Below is a small trained network, with its code and all its weights. Each question gives an input and a class and asks what happens when units are switched off, that is, made to give their printed mean instead of their output.

import numpy as np


def w(rows, s, z=0):
    codes = np.array(rows[::2]) - 128.0
    scale = np.full(codes.shape[1], s)
    scale[-1] = z or s
    return codes * scale


def norm(h):
    return h / np.sqrt((h * h).mean(-1, keepdims=True) + 1e-5)


def f(y):
    return np.maximum(y, 0)


def log_softmax(a):
    a = a - a.max(-1, keepdims=True)
    return a - np.log(np.exp(a).sum(-1, keepdims=True))


def net(x, mask):
    res = np.array(x, float).reshape(1, 5) / 4 @ E
    u = 0
    for l in range(4):
        y = f(norm(res) @ A[l][:, :-1].T + A[l][:, -1])
        res = res + np.where(mask[u : u + 14], y, B[l][:, -1]) @ B[l][:, :-1]
        u += 14
    return log_softmax(norm(res)[-1] @ U[:, :-1].T + U[:, -1])


A, B = {}, {}
E = w([
[59,255,117],'x0',
[198,232,191],'x1',
[119,94,63],'x2',
[130,134,137],'x3',
[121,93,64],'x4',
],0.0069)
A[0] = w([
[114,80,83,156],'L0N1',
[132,69,87,110],'L0N2',
[95,168,57,144],'L0N3',
[159,59,174,103],'L0N4',
[75,11,82,95],'L0N5',
[216,138,137,88],'L0N6',
[57,157,99,151],'L0N7',
[21,63,181,129],'L0N8',
[170,145,94,131],'L0N9',
[97,120,165,204],'L0N10',
[129,137,156,90],'L0N11',
[86,112,113,81],'L0N12',
[78,102,177,7],'L0N13',
[185,83,129,90],'L0N14',
],0.012,0.0019)
B[0] = w([
[176,142,89,197],'L0N1',
[129,145,137,197],'L0N2',
[124,139,224,188],'L0N3',
[8,92,141,190],'L0N4',
[127,184,47,253],'L0N5',
[158,138,115,189],'L0N6',
[95,179,175,188],'L0N7',
[254,231,200,194],'L0N8',
[196,157,195,157],'L0N9',
[136,122,84,158],'L0N10',
[96,109,120,147],'L0N11',
[139,173,60,157],'L0N12',
[160,159,141,142],'L0N13',
[66,112,157,183],'L0N14',
],0.0062,0.0068)
A[1] = w([
[56,148,180,81],'L1N1',
[132,172,49,219],'L1N2',
[144,207,147,84],'L1N3',
[242,254,73,104],'L1N4',
[214,195,27,137],'L1N5',
[83,68,147,252],'L1N6',
[216,156,84,68],'L1N7',
[195,145,93,136],'L1N8',
[198,196,19,120],'L1N9',
[246,178,121,73],'L1N10',
[157,134,90,96],'L1N11',
[178,38,71,244],'L1N12',
[171,105,158,129],'L1N13',
[42,120,132,174],'L1N14',
],0.0081,0.0011)
B[1] = w([
[189,139,130,161],'L1N1',
[128,142,178,182],'L1N2',
[85,175,253,204],'L1N3',
[160,122,110,255],'L1N4',
[232,180,153,208],'L1N5',
[114,246,95,146],'L1N6',
[200,166,53,171],'L1N7',
[148,173,124,164],'L1N8',
[195,228,115,205],'L1N9',
[241,116,159,196],'L1N10',
[97,170,98,148],'L1N11',
[40,149,158,171],'L1N12',
[116,121,27,146],'L1N13',
[140,229,247,144],'L1N14',
],0.0056,0.0076)
A[2] = w([
[118,251,90,147],'L2N1',
[130,207,145,192],'L2N2',
[139,17,174,231],'L2N3',
[25,105,142,136],'L2N4',
[93,93,197,206],'L2N5',
[183,55,26,5],'L2N6',
[179,49,145,106],'L2N7',
[76,207,181,119],'L2N8',
[85,126,161,191],'L2N9',
[122,194,181,153],'L2N10',
[68,108,69,197],'L2N11',
[106,174,36,169],'L2N12',
[182,154,216,163],'L2N13',
[176,172,104,110],'L2N14',
],0.012,0.0022)
B[2] = w([
[134,81,70,245],'L2N1',
[150,55,46,230],'L2N2',
[14,203,41,141],'L2N3',
[141,29,102,143],'L2N4',
[92,76,56,153],'L2N5',
[109,93,130,147],'L2N6',
[153,238,120,137],'L2N7',
[75,2,89,207],'L2N8',
[159,88,41,149],'L2N9',
[105,57,78,222],'L2N10',
[160,229,156,144],'L2N11',
[225,111,178,170],'L2N12',
[246,84,128,237],'L2N13',
[171,130,149,193],'L2N14',
],0.0058,0.011)
A[3] = w([
[124,59,137,131],'L3N1',
[251,157,67,175],'L3N2',
[125,173,110,79],'L3N3',
[110,72,48,17],'L3N4',
[52,75,187,109],'L3N5',
[60,139,99,250],'L3N6',
[63,184,106,239],'L3N7',
[27,49,150,131],'L3N8',
[163,110,113,74],'L3N9',
[183,38,155,178],'L3N10',
[101,103,74,104],'L3N11',
[163,108,157,188],'L3N12',
[98,162,173,90],'L3N13',
[88,108,64,89],'L3N14',
],0.012,0.0023)
B[3] = w([
[255,192,117,151],'L3N1',
[9,178,235,255],'L3N2',
[209,196,47,132],'L3N3',
[54,165,94,164],'L3N4',
[114,176,97,133],'L3N5',
[4,82,242,137],'L3N6',
[66,55,133,130],'L3N7',
[139,130,178,147],'L3N8',
[148,134,106,160],'L3N9',
[82,82,33,192],'L3N10',
[140,158,227,150],'L3N11',
[43,185,45,158],'L3N12',
[99,142,56,128],'L3N13',
[110,188,205,149],'L3N14',
],0.005,0.016)
U = w([
[4,105,154,156],'0',
[130,149,158,227],'1',
[117,105,95,223],'2',
[118,106,89,28],'3',
[109,105,100,9],'4',
],0.017,0.0011)

Each question gives the input, the list of numbers given to net, and the class t.
The units are the neurons (one row each of A and B). Each row of codes is followed by its name. A weight is (code - 128) times the scale printed after its matrix; where a second scale follows, it is the last column's (A, B and U).
mask holds one flag per neuron, layer by layer. A switched-off neuron (its flag False) gives its mean, the last column of its row in B, instead of its output. The means were averaged over made-up inputs and are rounded, as every weight is.
A unit's drop is (log p(t) with every unit on - log p(t) with that unit switched off) / (log p(t) with every unit on - log p(t) with every unit switched off).
The circuit of an input: a set's keep is (log p(t) with only the set's units on - log p(t) with every unit switched off) / (log p(t) with every unit on - log p(t) with every unit switched off). Starting from the 12 units with the biggest drops (on a tie, the unit counted first), units are removed one at a time, each time the one whose removal leaves the highest keep (on an exact tie, the one counted first), for as long as the keep stays at least 0.8.
units of the circuit, in order: the units of the circuit, biggest drop first
most important unit: the unit with the biggest drop
k most important neurons: the k neurons with the biggest drops, biggest first
top k neurons in layer l: the k neurons of layer l with the biggest drops, biggest first
drop when u is switched off: that unit's drop, to one decimal
input [4,3,-8,-4,-6], class 2: 2 most important neurons => [L2N8; L0N5]
input [4,-5,-4,1,1], class 1: units of the circuit, in order => [L0N8]
input [8,5,-2,1,-7], class 0: 2 most important neurons => [L2N8; L0N5]
input [4,-6,-6,-4,0], class 1: 3 most important neurons => [L0N8; L0N4; L3N2]
input [8,-5,6,-3,2], class 0: 2 most important neurons => [L0N3; L0N7]
input [-7,5,5,-3,3], class 0: 4 most important neurons => [L0N4; L0N14; L0N8; L2N11]
input [1,4,-6,-2,-5], class 2: 2 most important neurons => [L0N5; L0N8]
input [-6,-4,-1,-5,5], class 0: top 2 neurons in layer 2 => [L2N13; L2N6]
input [7,2,7,-2,-3], class 0: top 2 neurons in layer 2 => [L2N12; L2N14]
input [1,-1,-8,-5,1], class 2: 2 most important neurons => [L0N5; L0N1]
input [-4,-5,3,0,-1], class 1: 3 most important neurons => [L2N8; L0N5; L2N10]
input [1,5,-8,-4,-6], class 2: top 3 neurons in layer 0 => [L0N5; L0N8; L0N1]
input [4,-7,-4,0,-2], class 1: 2 most important neurons => [L0N8; L3N2]
input [-7,2,-2,4,-4], class 0: most important unit => L2N3
input [1,3,-5,-1,-6], class 3: 2 most important neurons => [L0N8; L0N5]
input [-8,-2,3,3,-8], class 0: top 2 neurons in layer 1 => [L1N9; L1N5]
input [4,-8,8,-6,-2], class 1: top 2 neurons in layer 3 => [L3N10; L3N2]
input [-3,-8,4,-1,-8], class 1: top 2 neurons in layer 3 => [L3N2; L3N10]
input [4,0,-8,4,-3], class 2: top 2 neurons in layer 2 => [L2N8; L2N13]
input [8,-2,0,0,-3], class 0: most important neuron => [L0N7]
input [-4,-7,0,7,3], class 1: 2 most important neurons => [L2N8; L2N10]
input [-1,1,1,-2,-7], class 3: top 2 neurons in layer 3 => [L3N2; L3N1]
input [-7,2,1,2,1], class 0: drop when L1N1 is switched off => 0.0
input [-6,2,1,-6,-3], class 0: drop when L1N14 is switched off => -0.1
input [1,-8,-8,1,-3], class 1: drop when L0N8 is switched off => 0.8
input [4,3,-5,5,-4], class 2: drop when L3N1 is switched off => 0.1
input [8,-2,-3,0,-7], class 0: most important unit => L1N10
input [3,-8,1,-8,5], class 1: top 2 neurons in layer 3 => [L3N10; L3N2]
